Below is a small trained network, with its code and all its weights. Each question gives an input and a class and asks what happens when units are switched off, that is, made to give their printed mean instead of their output.

import numpy as np


def w(rows, s, z=0):
    codes = np.array(rows[::2]) - 128.0
    scale = np.full(codes.shape[1], s)
    scale[-1] = z or s
    return codes * scale


def norm(h):
    return h / np.sqrt((h * h).mean(-1, keepdims=True) + 1e-5)


def f(y):
    return y / 2 * (1 + np.tanh(0.7978845608 * (y + 0.044715 * y**3)))


def log_softmax(a):
    a = a - a.max(-1, keepdims=True)
    return a - np.log(np.exp(a).sum(-1, keepdims=True))


def net(x, mask):
    res = np.array(x, float).reshape(1, 6) / 4 @ E
    u = 0
    for l in range(4):
        y = f(norm(res) @ A[l][:, :-1].T + A[l][:, -1])
        res = res + np.where(mask[u : u + 10], y, B[l][:, -1]) @ B[l][:, :-1]
        u += 10
    return log_softmax(norm(res)[-1] @ U[:, :-1].T + U[:, -1])


A, B = {}, {}
E = w([
[167,134,159,138,97,178,70,164,48],'x0',
[133,154,146,141,89,106,146,224,157],'x1',
[184,194,151,149,203,95,88,131,174],'x2',
[130,128,128,127,128,128,128,128,129],'x3',
[72,102,92,94,133,173,6,154,207],'x4',
[141,87,39,254,133,102,113,134,105],'x5',
],0.0078)
A[0] = w([
[143,65,64,86,109,232,200,150,114,41],'0.n0',
[163,43,95,146,102,97,121,120,127,69],'0.n1',
[174,151,167,164,217,105,125,142,204,121],'0.n2',
[145,78,89,110,1,159,148,77,151,3],'0.n3',
[44,150,83,130,91,77,165,73,188,5],'0.n4',
[180,159,132,134,228,176,98,69,118,118],'0.n5',
[78,138,71,82,90,157,67,128,154,60],'0.n6',
[149,147,130,115,90,183,70,151,27,63],'0.n7',
[82,88,87,68,41,70,166,131,111,60],'0.n8',
[117,153,143,149,43,97,144,217,169,44],'0.n9',
],0.008,0.0031)
B[0] = w([
[72,158,148,173,119,53,91,139,129,177],'0.n0',
[123,146,158,182,74,189,140,135,153,161],'0.n1',
[66,151,126,166,169,176,131,171,42,252],'0.n2',
[36,164,163,146,139,120,98,133,50,168],'0.n3',
[169,92,83,95,209,172,136,128,135,182],'0.n4',
[120,116,189,145,97,65,90,148,150,220],'0.n5',
[124,142,84,101,80,77,128,145,101,210],'0.n6',
[204,95,87,75,251,213,156,134,100,217],'0.n7',
[81,177,121,146,168,149,165,156,58,191],'0.n8',
[147,2,198,117,156,132,132,176,172,194],'0.n9',
],0.0086,0.0041)
A[1] = w([
[114,116,177,165,121,156,133,167,157,34],'1.n0',
[106,112,143,133,124,134,80,1,94,130],'1.n1',
[182,192,135,139,108,124,208,116,101,76],'1.n2',
[100,167,175,14,102,163,161,94,137,112],'1.n3',
[71,125,101,120,164,102,191,111,186,72],'1.n4',
[158,92,139,132,131,63,202,135,109,113],'1.n5',
[140,195,97,122,172,75,126,100,167,2],'1.n6',
[110,138,60,120,108,164,72,184,213,103],'1.n7',
[149,46,67,189,94,123,119,109,134,146],'1.n8',
[120,80,140,123,149,130,102,41,113,19],'1.n9',
],0.0099,0.003)
B[1] = w([
[134,132,170,92,152,27,135,130,155,150],'1.n0',
[168,61,171,99,104,1,174,252,196,209],'1.n1',
[112,88,50,80,89,76,97,45,101,198],'1.n2',
[111,136,114,247,84,208,145,97,213,253],'1.n3',
[228,72,93,118,228,231,82,170,11,195],'1.n4',
[155,109,131,67,61,127,101,96,119,207],'1.n5',
[117,147,132,90,160,128,97,168,94,145],'1.n6',
[151,124,94,76,50,89,142,94,89,246],'1.n7',
[129,174,165,141,160,188,181,81,193,232],'1.n8',
[133,33,114,129,162,111,167,216,177,148],'1.n9',
],0.0084,0.0044)
A[2] = w([
[97,116,102,158,133,112,110,100,129,114],'2.n0',
[125,159,93,251,116,131,130,104,158,98],'2.n1',
[121,136,77,89,69,78,99,86,140,80],'2.n2',
[128,179,141,180,126,174,158,111,191,15],'2.n3',
[154,156,113,192,94,164,140,120,150,97],'2.n4',
[130,71,166,134,125,78,145,188,168,7],'2.n5',
[116,95,167,98,111,128,143,160,159,130],'2.n6',
[51,109,178,137,128,133,132,147,97,122],'2.n7',
[152,230,148,120,170,72,80,133,139,94],'2.n8',
[177,126,148,128,180,170,63,122,76,2],'2.n9',
],0.012,0.0026)
B[2] = w([
[143,169,236,148,87,165,141,195,126,149],'2.n0',
[76,114,160,94,71,193,98,104,208,239],'2.n1',
[174,75,44,96,107,83,76,42,94,212],'2.n2',
[123,166,172,109,99,162,80,32,225,201],'2.n3',
[144,177,150,137,153,114,170,73,255,201],'2.n4',
[162,131,176,91,144,57,243,254,120,254],'2.n5',
[203,122,107,230,135,132,171,133,189,220],'2.n6',
[41,142,170,148,164,71,122,76,117,216],'2.n7',
[43,73,124,224,93,136,75,103,65,228],'2.n8',
[122,132,132,97,158,188,134,165,110,248],'2.n9',
],0.0082,0.0041)
A[3] = w([
[143,186,95,130,96,129,91,51,69,26],'3.n0',
[73,106,127,131,165,217,154,160,78,131],'3.n1',
[2,144,150,224,146,112,77,133,44,57],'3.n2',
[150,132,171,61,106,80,157,78,93,118],'3.n3',
[174,138,72,94,207,228,149,134,88,6],'3.n4',
[144,128,81,84,165,176,64,155,137,187],'3.n5',
[139,138,153,119,109,82,252,162,119,118],'3.n6',
[109,93,88,90,69,104,142,89,103,31],'3.n7',
[114,95,102,86,144,145,149,150,145,94],'3.n8',
[67,69,109,80,158,142,197,102,154,70],'3.n9',
],0.0095,0.0023)
B[3] = w([
[172,68,129,124,81,67,48,155,168,164],'3.n0',
[116,171,107,101,196,131,100,96,87,216],'3.n1',
[1,245,165,124,75,58,114,155,64,254],'3.n2',
[99,95,79,94,105,149,110,120,188,156],'3.n3',
[205,184,133,103,152,232,184,128,95,211],'3.n4',
[177,129,88,89,140,84,180,40,95,197],'3.n5',
[170,120,104,146,162,90,52,179,145,217],'3.n6',
[128,127,95,117,62,70,16,130,103,163],'3.n7',
[165,154,183,191,127,125,159,171,98,151],'3.n8',
[85,204,191,126,161,133,106,148,105,168],'3.n9',
],0.0093,0.0068)
U = w([
[7,192,157,131,123,85,85,148,57,249],'0',
[217,164,96,69,206,211,151,124,77,110],'1',
[166,64,40,85,40,69,63,86,129,81],'2',
[178,102,163,128,158,52,164,245,183,144],'3',
[103,157,165,144,90,190,141,63,235,60],'4',
],0.014,0.0016)

Each question gives the input, the list of numbers given to net, and the class t.
The units are the neurons (one row each of A and B). Each row of codes is followed by its name. A weight is (code - 128) times the scale printed after its matrix; where a second scale follows, it is the last column's (A, B and U).
mask holds one flag per neuron, layer by layer. A switched-off neuron (its flag False) gives its mean, the last column of its row in B, instead of its output. The means were averaged over made-up inputs and are rounded, as every weight is.
A unit's drop is (log p(t) with every unit on - log p(t) with that unit switched off) / (log p(t) with every unit on - log p(t) with every unit switched off).
The circuit of an input: a set's keep is (log p(t) with only the set's units on - log p(t) with every unit switched off) / (log p(t) with every unit on - log p(t) with every unit switched off). Starting from the 12 units with the biggest drops (on a tie, the unit counted first), units are removed one at a time, each time the one whose removal leaves the highest keep (on an exact tie, the one counted first), for as long as the keep stays at least 0.8.
units of the circuit, in order: the units of the circuit, biggest drop first
most important unit: the unit with the biggest drop
k most important neurons: the k neurons with the biggest drops, biggest first
top k neurons in layer l: the k neurons of layer l with the biggest drops, biggest first
input [2,8,-2,4,5,0], class 3: most important unit	0.n9
input [2,-6,-6,6,4,7], class 4: top 2 neurons in layer 0	[0.n1 0.n2]
input [-7,4,6,-5,-2,-7], class 1: 3 most important neurons	[1.n4 0.n0 1.n6]
input [-7,-8,-3,5,-5,8], class 3: units of the circuit, in order	[1.n1 1.n9]
input [6,7,-2,-5,2,-1], class 3: 2 most important neurons	[0.n9 1.n4]
input [3,-8,-7,-5,-6,8], class 3: units of the circuit, in order	[1.n1 0.n2 1.n9]
input [0,-6,-4,-3,6,-1], class 2: 4 most important neurons	[0.n6 2.n2 1.n7 0.n9]
input [-3,-4,6,-1,-6,6], class 0: 2 most important neurons	[1.n3 0.n2]
input [1,-1,3,-3,8,-7], class 2: 2 most important neurons	[1.n7 2.n2]
input [-2,1,6,8,-7,7], class 2: units of the circuit, in order	[1.n2 1.n5]
input [1,-4,6,7,7,2], class 2: 4 most important neurons	[1.n7 2.n2 0.n3 0.n6]
input [0,-5,0,-8,7,8], class 4: 2 most important neurons	[1.n8 0.n1]
input [-7,-7,8,6,-4,5], class 0: 3 most important neurons	[0.n5 0.n2 2.n8]
input [3,-2,-2,-3,7,-8], class 4: 2 most important neurons	[1.n3 1.n2]
input [1,3,-3,-5,-6,5], class 2: most important unit	1.n2
input [-4,5,5,5,-6,-5], class 2: 2 most important neurons	[1.n2 1.n5]
input [3,-7,-5,0,-3,3], class 3: 2 most important neurons	[1.n1 0.n2]
input [-6,-7,4,-5,-1,8], class 4: 3 most important neurons	[1.n8 0.n1 2.n1]
input [-3,6,-2,4,6,-3], class 2: 3 most important neurons	[1.n7 0.n6 2.n2]
input [8,-5,-7,3,1,-8], class 1: units of the circuit, in order	[0.n7]
input [-5,-6,1,1,-1,0], class 3: 3 most important neurons	[1.n1 1.n9 0.n5]
input [1,4,-3,0,5,-6], class 4: top 2 neurons in layer 1	[1.n3 1.n2]
input [-8,-4,6,5,-2,4], class 1: 2 most important neurons	[1.n4 0.n4]
input [-7,1,7,0,-1,-1], class 0: top 3 neurons in layer 0	[0.n2 0.n7 0.n5]
input [6,6,1,-6,6,3], class 1: top 3 neurons in layer 0	[0.n7 0.n9 0.n5]
input [-2,-2,-2,-7,3,-1], class 2: top 2 neurons in layer 0	[0.n6 0.n2]
input [7,4,8,0,-5,-7], class 0: units of the circuit, in order	[2.n8]
input [3,6,-4,-8,-2,-6], class 3: top 2 neurons in layer 1	[1.n8 1.n0]
input [5,3,-1,7,4,-6], class 4: top 2 neurons in layer 1	[1.n3 1.n4]
